Below are the code and all the weights of a small trained network. Each question names an input and a class and asks about switching units off, where a switched-off unit gives its printed mean instead of its output.

import numpy as np


def w(rows, s, z=0):
    codes = np.array(rows[::2]) - 128.0
    scale = np.full(codes.shape[1], s)
    scale[-1] = z or s
    return codes * scale


def f(y):
    return np.maximum(y, 0)


def log_softmax(a):
    a = a - a.max(-1, keepdims=True)
    return a - np.log(np.exp(a).sum(-1, keepdims=True))


def net(x, mask):
    res = np.array(x, float).reshape(1, 8) / 4 @ E
    y = f(res @ A[0][:, :-1].T + A[0][:, -1])
    res = res + np.where(mask, y, B[0][:, -1]) @ B[0][:, :-1]
    return log_softmax(res[-1] @ U[:, :-1].T + U[:, -1])


A, B = {}, {}
E = w([
[169,120,14,155,26,144],'x0',
[145,25,87,66,102,153],'x1',
[86,56,119,52,69,76],'x2',
[47,130,195,196,155,132],'x3',
[78,173,40,213,69,84],'x4',
[254,246,131,75,95,212],'x5',
[170,113,63,199,20,156],'x6',
[240,32,243,175,45,150],'x7',
],0.0087)
A[0] = w([
[134,78,188,206,173,201,25],'N1',
[102,116,112,248,123,110,222],'N2',
[56,167,87,174,88,112,59],'N3',
[129,28,146,190,138,100,110],'N4',
[134,130,131,120,200,92,2],'N5',
[140,122,102,92,212,194,88],'N6',
[166,153,133,159,130,151,86],'N7',
[103,75,84,208,122,132,25],'N8',
[59,94,82,174,222,129,154],'N9',
[132,183,58,67,85,207,111],'N10',
[109,142,113,166,69,115,66],'N11',
[113,168,68,102,47,176,54],'N12',
[90,75,55,118,145,54,121],'N13',
[149,81,122,111,128,65,75],'N14',
[64,181,133,157,166,193,146],'N15',
[93,160,138,68,76,100,151],'N16',
[158,155,48,89,156,183,56],'N17',
[132,131,102,198,168,147,12],'N18',
[120,179,179,72,133,142,91],'N19',
[93,166,132,110,170,141,62],'N20',
[116,132,48,67,94,74,116],'N21',
[182,49,153,54,159,123,170],'N22',
],0.012,0.0063)
B[0] = w([
[158,71,90,79,107,130,208],'N1',
[47,190,38,161,162,83,253],'N2',
[42,99,110,79,249,193,202],'N3',
[126,81,42,145,140,120,223],'N4',
[137,166,113,127,123,122,161],'N5',
[167,131,122,201,161,183,182],'N6',
[166,155,201,148,102,88,168],'N7',
[164,57,110,148,201,229,187],'N8',
[111,182,129,59,121,168,239],'N9',
[169,99,69,213,123,152,224],'N10',
[150,105,73,142,134,104,177],'N11',
[182,127,76,180,118,95,205],'N12',
[121,168,174,66,135,102,223],'N13',
[86,155,108,142,143,67,165],'N14',
[138,130,151,127,172,82,202],'N15',
[90,127,93,55,142,72,176],'N16',
[161,132,87,169,114,187,189],'N17',
[103,140,105,109,154,95,155],'N18',
[98,193,144,109,175,104,183],'N19',
[140,137,147,184,161,68,171],'N20',
[218,50,109,50,62,154,214],'N21',
[46,139,156,87,180,98,251],'N22',
],0.011,0.013)
U = w([
[164,138,170,76,112,179,24],'0',
[125,55,80,79,8,106,72],'1',
[72,109,89,148,212,128,252],'2',
[133,154,47,254,73,120,85],'3',
],0.0081,0.0043)

Each question gives the input, the list of numbers given to net, and the class t.
The units are the neurons (one row each of A and B). Each row of codes is followed by its name. A weight is (code - 128) times the scale printed after its matrix; where a second scale follows, it is the last column's (A, B and U).
mask holds one flag per neuron, in row order. A switched-off neuron (its flag False) gives its mean, the last column of its row in B, instead of its output. The means were averaged over made-up inputs and are rounded, as every weight is.
A unit's drop is (log p(t) with every unit on - log p(t) with that unit switched off) / (log p(t) with every unit on - log p(t) with every unit switched off).
The circuit of an input: a set's keep is (log p(t) with only the set's units on - log p(t) with every unit switched off) / (log p(t) with every unit on - log p(t) with every unit switched off). Starting from the 12 units with the biggest drops (on a tie, the unit counted first), units are removed one at a time, each time the one whose removal leaves the highest keep (on an exact tie, the one counted first), for as long as the keep stays at least 0.8.
units of the circuit, in order: the units of the circuit, biggest drop first
top k neurons: the k neurons with the biggest drops, biggest first
drop when u is switched off: that unit's drop, to one decimal
input [6,1,-2,-4,1,-7,7,1], class 2: units of the circuit, in order : (N3)
input [5,-5,8,1,0,2,4,-4], class 1: top 2 neurons : (N21; N16)
input [-4,-2,0,3,-3,4,8,1], class 0: units of the circuit, in order : (N2; N4)
input [7,-6,7,2,-8,4,0,-5], class 1: top 3 neurons : (N2; N21; N16)
input [-2,4,7,5,0,5,2,3], class 1: top 3 neurons : (N3; N2; N8)
input [8,-8,-6,-3,0,1,-6,-7], class 3: units of the circuit, in order : (N10; N17)
input [4,0,2,1,-2,0,-2,8], class 1: top 2 neurons : (N3; N2)
input [-4,5,-6,3,4,1,0,5], class 3: top 2 neurons : (N3; N22)
input [8,8,-7,-8,-4,-5,3,-7], class 3: top 4 neurons : (N10; N17; N12; N6)
input [1,-1,6,-6,5,-2,-6,8], class 1: drop when N3 is switched off : 0.3
input [5,-1,-8,7,-8,6,-4,1], class 0: drop when N4 is switched off : 0.2
input [-1,-7,-3,3,-7,7,-7,3], class 0: drop when N16 is switched off : 0.1
